Below is a small trained network, with its code and all its weights. Each question gives an input and a class and asks what happens when units are switched off, that is, made to give their printed mean instead of their output.

import numpy as np


def w(rows, s, z=0):
    codes = np.array(rows[::2]) - 128.0
    scale = np.full(codes.shape[1], s)
    scale[-1] = z or s
    return codes * scale


def f(y):
    return np.maximum(y, 0)


def log_softmax(a):
    a = a - a.max(-1, keepdims=True)
    return a - np.log(np.exp(a).sum(-1, keepdims=True))


def net(x, mask):
    res = np.array(x, float).reshape(1, 3) / 4 @ E
    y = f(res @ A[0][:, :-1].T + A[0][:, -1])
    res = res + np.where(mask, y, B[0][:, -1]) @ B[0][:, :-1]
    return log_softmax(res[-1] @ U[:, :-1].T + U[:, -1])


A, B = {}, {}
E = w([
[139,123,45],'x0',
[250,110,149],'x1',
[160,214,134],'x2',
],0.015)
A[0] = w([
[72,128,122,176],'neuron 0',
[130,90,138,208],'neuron 1',
[115,125,160,129],'neuron 2',
[171,87,134,93],'neuron 3',
[104,147,165,54],'neuron 4',
[184,150,135,53],'neuron 5',
[137,116,142,63],'neuron 6',
[122,129,65,153],'neuron 7',
[115,102,129,161],'neuron 8',
[151,128,4,131],'neuron 9',
[129,126,164,125],'neuron 10',
[147,180,126,86],'neuron 11',
[105,157,117,62],'neuron 12',
[65,200,119,185],'neuron 13',
[98,86,129,192],'neuron 14',
[182,107,136,130],'neuron 15',
[142,71,136,120],'neuron 16',
[132,128,91,165],'neuron 17',
[92,144,85,130],'neuron 18',
[131,132,87,141],'neuron 19',
[122,114,123,107],'neuron 20',
[127,101,127,75],'neuron 21',
[143,166,127,92],'neuron 22',
[159,112,116,92],'neuron 23',
[155,133,111,3],'neuron 24',
[170,129,138,131],'neuron 25',
[152,87,133,115],'neuron 26',
[114,113,156,138],'neuron 27',
[128,130,144,197],'neuron 28',
[124,201,121,96],'neuron 29',
],0.027,0.0059)
B[0] = w([
[48,100,121,219],'neuron 0',
[108,190,109,176],'neuron 1',
[123,163,120,161],'neuron 2',
[172,185,146,184],'neuron 3',
[162,105,102,167],'neuron 4',
[102,78,213,184],'neuron 5',
[128,148,149,138],'neuron 6',
[125,65,84,184],'neuron 7',
[106,98,141,164],'neuron 8',
[240,35,39,229],'neuron 9',
[119,116,155,157],'neuron 10',
[97,69,168,175],'neuron 11',
[163,124,99,163],'neuron 12',
[123,215,3,254],'neuron 13',
[75,83,149,196],'neuron 14',
[159,163,237,194],'neuron 15',
[166,176,144,178],'neuron 16',
[134,90,81,163],'neuron 17',
[127,72,82,194],'neuron 18',
[121,90,116,163],'neuron 19',
[129,110,137,142],'neuron 20',
[157,105,145,146],'neuron 21',
[108,89,164,162],'neuron 22',
[159,141,128,162],'neuron 23',
[161,102,159,145],'neuron 24',
[102,117,190,177],'neuron 25',
[164,169,123,170],'neuron 26',
[114,161,127,162],'neuron 27',
[104,153,125,154],'neuron 28',
[176,172,77,194],'neuron 29',
],0.049,0.02)
U = w([
[5,143,121,66],'0',
[121,175,150,165],'1',
[125,181,85,246],'2',
[56,101,184,101],'3',
[94,11,95,124],'4',
[251,113,111,170],'5',
[174,92,68,172],'6',
[197,38,151,2],'7',
],0.011,0.0057)

Each question gives the input, the list of numbers given to net, and the class t.
The units are the neurons (one row each of A and B). Each row of codes is followed by its name. A weight is (code - 128) times the scale printed after its matrix; where a second scale follows, it is the last column's (A, B and U).
mask holds one flag per neuron, in row order. A switched-off neuron (its flag False) gives its mean, the last column of its row in B, instead of its output. The means were averaged over made-up inputs and are rounded, as every weight is.
A unit's drop is (log p(t) with every unit on - log p(t) with that unit switched off) / (log p(t) with every unit on - log p(t) with every unit switched off).
The circuit of an input: a set's keep is (log p(t) with only the set's units on - log p(t) with every unit switched off) / (log p(t) with every unit on - log p(t) with every unit switched off). Starting from the 12 units with the biggest drops (on a tie, the unit counted first), units are removed one at a time, each time the one whose removal leaves the highest keep (on an exact tie, the one counted first), for as long as the keep stays at least 0.8.
circuit, biggest first: the units of the circuit, biggest drop first
unit that matters most: the unit with the biggest drop
k most important neurons: the k neurons with the biggest drops, biggest first
drop of u: that unit's drop, to one decimal
input [-1,1,4], class 3: circuit, biggest first : [neuron 9; neuron 13]
input [6,0,-6], class 4: 4 most important neurons : [neuron 13; neuron 14; neuron 29; neuron 7]
input [-4,1,3], class 3: circuit, biggest first : [neuron 9; neuron 13]
input [6,2,0], class 5: circuit, biggest first : [neuron 0]
input [3,0,-2], class 4: circuit, biggest first : [neuron 13; neuron 15]
input [-4,-5,0], class 0: 2 most important neurons : [neuron 9; neuron 0]
input [6,0,0], class 4: 2 most important neurons : [neuron 13; neuron 29]
input [5,0,-1], class 4: 2 most important neurons : [neuron 13; neuron 29]
input [-4,7,0], class 1: 2 most important neurons : [neuron 3; neuron 9]
input [0,2,-1], class 1: 2 most important neurons : [neuron 9; neuron 13]
input [8,1,-4], class 5: 2 most important neurons : [neuron 9; neuron 0]
input [-8,-1,0], class 0: 2 most important neurons : [neuron 9; neuron 29]
input [-4,1,-1], class 1: 3 most important neurons : [neuron 9; neuron 13; neuron 0]
input [7,0,0], class 4: 3 most important neurons : [neuron 13; neuron 7; neuron 29]
input [-2,1,5], class 3: unit that matters most : neuron 9
input [8,0,-8], class 4: 3 most important neurons : [neuron 13; neuron 14; neuron 7]
input [-1,-5,0], class 0: 2 most important neurons : [neuron 9; neuron 0]
input [-4,4,-4], class 1: drop of neuron 9 : 0.4
input [-4,6,-6], class 1: drop of neuron 9 : 0.3
input [-2,7,-3], class 1: drop of neuron 17 : 0.0
input [-4,-6,1], class 2: unit that matters most : neuron 13
